[  5  53  22  55 -47] out 5

[[-53  -7 -30 -36]
 [-61 -65  -6 -47]] out -53

[  5  34 -70 -11 -19 -47] out 5

[ 36 -31 -11 -53] out 36

[-11 -60  -9  35 -23  66] out -11

[-21  28  60  24  34] out -21

[[-38 -44 -49 -17]
 [-25 -28 -28 -34]
 [ 42  37  69  55]] out -38
---
[[-58  36  -7  -5   4  10]
 [ 28  31  41   2   1  35]] -> -7

[-65   9  50  43 -36  66] -> 50

[ 20  27 -47 -11 -61  66] -> -47

[ 56  52  58 -54 -51  48 -59] -> 58

[ -4 -17 -58 -23   0   4] -> -58

[[ 14  43 -25  30  34 -27]
 [ -1  -9  29  14  62  52]
 [-30 -31  23 -33 -36  48]] -> -25

[  9 -23 -20  51  -5 -36] -> -20

[  3  46 -21 -34  71 -31  30] -> -21

[[ 29 -19  33  23 -17  20   1]
 [-21  -6 -18 -27   7  31  22]
 [ 66   3  13  50  23  -8  55]] -> 33

[[ 61  -5  40   6  10]
 [ 47 -29   0  32  29]] -> 40
---
[66 41 71 56 60] 60

[-20 -14  39  57  31 -69  -7] -14

[ 31 -56 -26 -67  68  12 -32] -32

[[ 18 -20  22   8]
 [ 27 -18  38  24]
 [ -7  15  44 -60]] -18

[ 1 16  4 55 -5] 4

[-34 -36  66  11] 11

[ 51 -48 -43 -34   5  44  49] -34

[[-37  29 -42  54]
 [-21  21 -27 -67]
 [-28  20 -29  45]] -37

[-52 -63 -54 -65] -54
---
[ 15  65  24   9 -16] Answer: 9
[ 61  69 -34 -21 -39  62 -33] Answer: 62
[-45   3  15 -55  49 -60   1] Answer: -60
[ 68 -14  48 -61  30  21 -16] Answer: 21
[  2  42 -71  -1 -33   3] Answer: -33
[-28 -13  55 -22  -7] Answer: -22
---
array([[-0.77, -0.57, -0.13, -0.15, -0.06, -0.54,  1.08],
       [-0.35, -0.33, -1.83, -1.21, -1.63, -1.18,  1.55]]) Out: -0.57

array([-124.08,  -71.52,  -78.14, -134.97,  108.89,  -84.84,  148.10]) Out: -71.52

array([[-11.68, -11.61,   7.11, -11.22,  12.34, -10.28,   6.85],
       [  3.95, -11.61,   7.11, -11.22,  12.34, -10.28,   6.93]]) Out: -11.61

array([[ 0.16,  0.14,  0.07,  0.19,  0.05,  0.11],
       [ 0.12,  0.13,  0.09,  0.13,  0.07,  0.09],
       [ 0.02,  0.05,  0.06,  0.02, -0.04, -0.17]]) Out: 0.14

array([[-0.111, -0.105, -0.065, -0.123,  0.009],
       [-0.012, -0.069,  0.138, -0.072,  0.032]]) Out: -0.105

array([-103.7,  109.9,   37.2,   43.1]) Out: 109.9

array([[ 126.1, -116.4,   63.9,   78.4],
       [ 126.1, -116.4,   56.3,   71.1]]) Out: -116.4

array([[ 193.985,   69.651,  220.404,  161.103,  -90.431,  -56.343,
         150.795],
       [-138.688,    6.491, -124.805,  175.368,   47.361,  -28.959,
        -121.349]]) Out: 69.651
---
array([ 0.5, -1.8,  0.8,  1.4, -1.8,  0.5, -0.9]) => 1.4

array([-11.61,  12.21,  12.63,   2.42]) => -11.61

array([[ 1.4,  0.0, -1.2, -0.3,  0.0, -0.1, -1.9],
       [ 0.4,  1.1, -1.5,  0.2, -1.8, -1.7, -1.2]]) => 0.2

array([[ 0.8,  1.5, -0.3, -0.3,  0.2,  2.2],
       [ 0.9,  1.1, -0.3, -1.7, -1.3,  1.9]]) => -0.3

array([ 0.155, -0.099, -0.009,  0.203, -0.131,  0.005,  0.151]) => 0.203

array([  4.085,  12.797,   8.454,   4.515,  11.911, -12.931]) => 8.454

array([[-1.83,  0.72, -0.33, -0.51],
       [ 1.93, -0.36,  0.13,  0.48]]) => 1.93
---
[2 3 2 8 2 3]: 2, 3

[ 34  54  43 162  60 113 195]: 34, 195

[[188 169  45 119 126 176]
 [140  82 115 146 215 213]
 [160 146  67  91  54 100]]: 188, 100

[[42 75 69 56 56 81 51]
 [61 88 78 63 22 68  9]]: 42, 9

[[2678 4921 7057 5037 4858 6522]
 [8345 4970 4132 5697 4499 5818]
 [3892 4722 6874 5414 4380 7227]]: 2678, 7227

[[8 7 2 5]
 [1 3 6 2]]: 8, 2

[[6257 2456 7434 3070 9332]
 [3819 2067 6789 4947 9384]]: 6257, 9384

[ 669  425 -919  984  525 -735 -694]: 669, -694
---
 -7.24   -3.19   -4.18  -11.74  -14.72   16.00: -11.74

-0.01  -0.14   0.01   0.12   0.05  -0.02
-0.03  -0.11  -0.07  -0.09  -0.04  -0.06
: -0.09

 1.33  -1.76  -0.96  -0.01: -1.76

-0.16  -0.09   0.17   0.16: -0.09

-0.026   0.092   0.074  -0.126   0.105: 0.074

 -5.551   -1.936   14.724   -6.654  -14.530: 14.724

-0.024  -0.117   0.107  -0.149  -0.114   0.045: -0.149

 0.12   0.02   0.16  -0.18  -0.25  -0.05  -0.06
-0.08   0.00   0.03   0.03  -0.01  -0.12   0.11
 0.10   0.06   0.04  -0.03  -0.12   0.06  -0.05
: -0.12

-0.071  -0.088   0.145  -0.084  -0.104  -0.044: -0.084

-19.08  -19.55   16.25   -4.45    4.90    3.24   17.37: 4.90
---
[-16 -14 -38 -50 -53] -> -16
[-49  46  63 -54  25] -> -49
[  8 -40 -31 -53 -28] -> 8
[65 30 56 37 41] -> 65
[ 13  29 -53 -12  42] -> 13
[ 14   7  -5  44 -59] -> 14
[ 25  47 -53 -20   2] -> 25
[ 30  66  14 -25  -4] -> 30
[-64  58  12 -70  47] -> -64
---
81.3,-101.4,-171.0,-2.0,91.3,138.3 -> 91.3
0.10,-0.15,0.03,-0.13,-0.03 -> -0.13
121.25,-127.21,-179.62,-145.05,-4.98,-117.86 -> -4.98
0.037,-0.208,0.986,-1.465 -> 0.986
1.1,-0.5,-0.1,-1.7,-1.3 -> -1.7
-1.327,-0.853,0.399,-1.920,-0.412,-0.713,1.309 -> -0.713
13.42,-8.72,-1.64,-6.33,-11.30,-7.83,0.32 -> -7.83
---
[  27  539 -367 -662]
27
[922 251 120 830]
922
[-42 -50  42  20]
-42
[923 285  15 717]
923
[2446 9202 2623 5647]
2446
[7 2 0 1]
7
---
[ 20 -22 -61  27  33] -> 33, -61

[  2 -67  42 -60 -58  44  11] -> 44, -67

[[-12  18 -23 -33 -28]
 [ -9   1 -39 -47 -41]
 [ 17   3  23  53  41]] -> 53, -47

[-45  43 -14 -69 -27 -41] -> 43, -69

[[-35  62 -22   2  59 -27]
 [-11 -26  66  22 -68 -35]
 [ 57 -59 -24  32 -42  -4]] -> 66, -68

[ 59  -2 -16  -6 -24   8] -> 59, -24

[[-39 -45   0  16 -26 -43]
 [ 17  30  -4 -16  16  30]
 [ 38  17 -46 -64  -7  61]] -> 61, -64

[[ 30 -31  24  33]
 [ 18 -11  35  57]
 [ 16 -37  18  49]] -> 57, -37

[-54  21   2  26 -28] -> 26, -54
---
[-12   1   4 -51  34] -> 34, -12

[-52 -36  32 -35  53 -54 -67] -> -67, -52

[[  0 -69 -31 -22  32  22]
 [-10   4  31 -10  37  31]
 [  4 -60 -17 -19  30  21]] -> 22, 4

[[ 50  67 -61 -28 -44]
 [ 12  12  50 -56   4]
 [ 65  -2 -29  66 -33]] -> -44, 65

[ 18 -64  26  -6  39] -> 39, 18

[ 64 -62   8  39 -57   6] -> 6, 64

[[ 33 -44 -31 -46]
 [ 10  55  47 -12]
 [-45  56  30  46]] -> -46, -45
---
[-64   2  -9  13   6  48] ans = -64
[ 52 -61   8  51 -35] ans = 52
[ 38 -30 -55  15  -3  49 -12] ans = 38
[-23 -27  -4 -56 -10] ans = -23
[ 0  5 -1 68] ans = 0
[ 54   1 -25  10  -4 -22] ans = 54
[  8  17  13  -1  19 -51  17] ans = 8
[-27 -15 -31  12  -3  39 -50] ans = -27
---
array([[-10, -38, -24, -23,  59, -22],
       [-12,  -5,  37,  18, -38,  57],
       [-12, -29,  -9,  36,  61,  24]]) ==> -23

array([-40, -59,  21,   3,   6, -23,  -2]) ==> 6

array([[-57, -23, -15,  19,  16, -19],
       [-57, -17, -13,  21,   1, -15],
       [-63,  -2, -18,  27,  -1, -17]]) ==> 19

array([ -2,  11,   3, -54, -15]) ==> 3

array([[ -6, -18, -33,   0],
       [  2,  29,  55,  12]]) ==> -18

array([  6, -71, -38, -11,  12,  10]) ==> -11
